Below are the code and all the weights of a small trained network. Each question names an input and a class and asks about switching units off, where a switched-off unit gives its printed mean instead of its output.

import numpy as np


def w(rows, s, z=0):
    codes = np.array(rows[::2]) - 128.0
    scale = np.full(codes.shape[1], s)
    scale[-1] = z or s
    return codes * scale


def f(y):
    return np.maximum(y, 0)


def log_softmax(a):
    a = a - a.max(-1, keepdims=True)
    return a - np.log(np.exp(a).sum(-1, keepdims=True))


def net(x, mask):
    res = np.array(x, float).reshape(1, 4) / 4 @ E
    y = f(res @ A[0][:, :-1].T + A[0][:, -1])
    res = res + np.where(mask, y, B[0][:, -1]) @ B[0][:, :-1]
    return log_softmax(res[-1] @ U[:, :-1].T + U[:, -1])


A, B = {}, {}
E = w([
[134,176,143,134,128,40,236,68],'x0',
[252,169,207,120,117,129,140,167],'x1',
[78,137,204,48,150,84,96,127],'x2',
[141,151,64,62,37,144,130,111],'x3',
],0.011)
A[0] = w([
[84,30,99,146,140,155,191,90,48],'n0',
[133,114,103,63,48,127,103,180,206],'n1',
[218,159,179,54,93,100,130,190,48],'n2',
[126,150,62,71,72,141,129,96,104],'n3',
[76,102,78,99,137,131,130,59,6],'n4',
[155,169,54,99,54,199,163,88,159],'n5',
[179,197,174,147,151,111,84,118,100],'n6',
[120,82,166,206,176,88,111,95,104],'n7',
[123,138,138,254,209,140,110,112,154],'n8',
[56,85,102,122,140,111,106,123,16],'n9',
[156,65,71,100,161,178,53,181,122],'n10',
[205,182,190,138,113,139,97,114,18],'n11',
[70,92,119,116,170,155,162,107,148],'n12',
[98,181,174,55,145,83,184,70,55],'n13',
[88,176,116,131,148,105,196,101,95],'n14',
[85,136,176,43,115,83,96,230,95],'n15',
[159,171,101,176,138,92,201,34,175],'n16',
[217,150,53,253,97,134,162,199,168],'n17',
[96,104,71,183,125,118,124,92,126],'n18',
[66,131,116,97,155,87,68,60,110],'n19',
[103,160,134,122,169,206,19,170,85],'n20',
[101,102,201,172,206,139,121,170,146],'n21',
[127,86,115,109,99,159,33,167,122],'n22',
[145,99,86,225,94,162,162,137,195],'n23',
[130,178,119,16,37,109,96,65,155],'n24',
[95,146,210,8,152,78,89,137,98],'n25',
[185,163,176,134,90,147,139,158,5],'n26',
[110,249,127,156,91,34,173,6,132],'n27',
[195,163,198,74,154,170,177,165,70],'n28',
],0.0081,0.0017)
B[0] = w([
[146,139,119,175,104,106,81,180,178],'n0',
[174,153,169,88,178,167,123,127,188],'n1',
[163,114,51,181,124,107,81,144,214],'n2',
[178,186,158,113,149,112,127,165,190],'n3',
[173,163,111,184,92,94,25,145,178],'n4',
[147,204,168,90,156,114,180,142,211],'n5',
[140,118,65,147,103,111,112,144,179],'n6',
[196,159,165,104,157,95,124,133,177],'n7',
[190,193,162,68,160,62,180,151,191],'n8',
[180,142,101,195,116,100,108,126,170],'n9',
[119,109,179,202,134,183,170,82,189],'n10',
[169,115,42,154,92,104,64,123,188],'n11',
[142,131,114,140,133,112,68,183,167],'n12',
[112,89,170,187,113,156,153,105,205],'n13',
[163,87,145,158,105,172,116,109,187],'n14',
[59,88,97,146,98,151,225,135,185],'n15',
[135,80,152,183,157,218,141,90,228],'n16',
[70,58,85,116,86,125,189,175,224],'n17',
[107,120,91,176,135,114,84,196,180],'n18',
[142,138,64,177,71,106,95,219,178],'n19',
[120,110,189,152,146,178,123,81,185],'n20',
[194,203,162,103,131,131,170,146,185],'n21',
[134,114,165,183,164,193,113,87,185],'n22',
[69,126,132,102,115,132,235,166,196],'n23',
[204,164,169,115,165,142,187,159,215],'n24',
[54,100,90,108,72,119,254,179,211],'n25',
[159,110,115,183,119,89,44,122,179],'n26',
[154,88,141,140,165,172,68,67,254],'n27',
[140,129,74,196,115,123,68,159,202],'n28',
],0.0069,0.012)
U = w([
[131,143,85,176,97,113,37,182,99],'0',
[122,79,195,167,159,201,121,52,83],'1',
[70,106,119,133,89,135,200,188,141],'2',
[165,252,193,111,177,117,147,163,102],'3',
[114,113,139,102,167,142,122,142,254],'4',
[65,128,113,45,128,94,60,91,42],'5',
],0.012,0.0056)

Each question gives the input, the list of numbers given to net, and the class t.
The units are the neurons (one row each of A and B). Each row of codes is followed by its name. A weight is (code - 128) times the scale printed after its matrix; where a second scale follows, it is the last column's (A, B and U).
mask holds one flag per neuron, in row order. A switched-off neuron (its flag False) gives its mean, the last column of its row in B, instead of its output. The means were averaged over made-up inputs and are rounded, as every weight is.
A unit's drop is (log p(t) with every unit on - log p(t) with that unit switched off) / (log p(t) with every unit on - log p(t) with every unit switched off).
The circuit of an input: a set's keep is (log p(t) with only the set's units on - log p(t) with every unit switched off) / (log p(t) with every unit on - log p(t) with every unit switched off). Starting from the 12 units with the biggest drops (on a tie, the unit counted first), units are removed one at a time, each time the one whose removal leaves the highest keep (on an exact tie, the one counted first), for as long as the keep stays at least 0.8.
circuit, biggest first: the units of the circuit, biggest drop first
top k neurons: the k neurons with the biggest drops, biggest first
drop of u: that unit's drop, to one decimal
input [-6,5,-7,-6], class 2: top neuron : (n17)
input [1,-6,7,-8], class 3: top 3 neurons : (n21, n7, n17)
input [-6,2,-7,1], class 2: top 4 neurons : (n17, n27, n23, n16)
input [2,-6,5,3], class 0: top 2 neurons : (n4, n19)
input [5,-2,-8,-6], class 2: top 2 neurons : (n17, n23)
input [5,8,7,8], class 0: top 3 neurons : (n2, n28, n11)
input [3,-2,-5,-7], class 3: top 2 neurons : (n8, n7)
input [-2,-6,-7,1], class 2: top 2 neurons : (n23, n17)
input [-5,6,7,6], class 2: top 2 neurons : (n25, n15)
input [0,1,6,8], class 3: top 3 neurons : (n24, n17, n1)
input [-8,3,-8,-8], class 1: top 2 neurons : (n10, n20)
input [-6,-6,8,6], class 2: top 3 neurons : (n25, n15, n19)
input [-2,-5,1,-7], class 3: top 2 neurons : (n8, n21)
input [1,8,-7,-5], class 0: circuit, biggest first : (n11)
input [-2,0,-7,6], class 2: drop of n17 : 1.0
input [7,-2,7,-3], class 1: drop of n27 : 1.3
input [6,4,-6,2], class 1: drop of n16 : 0.8
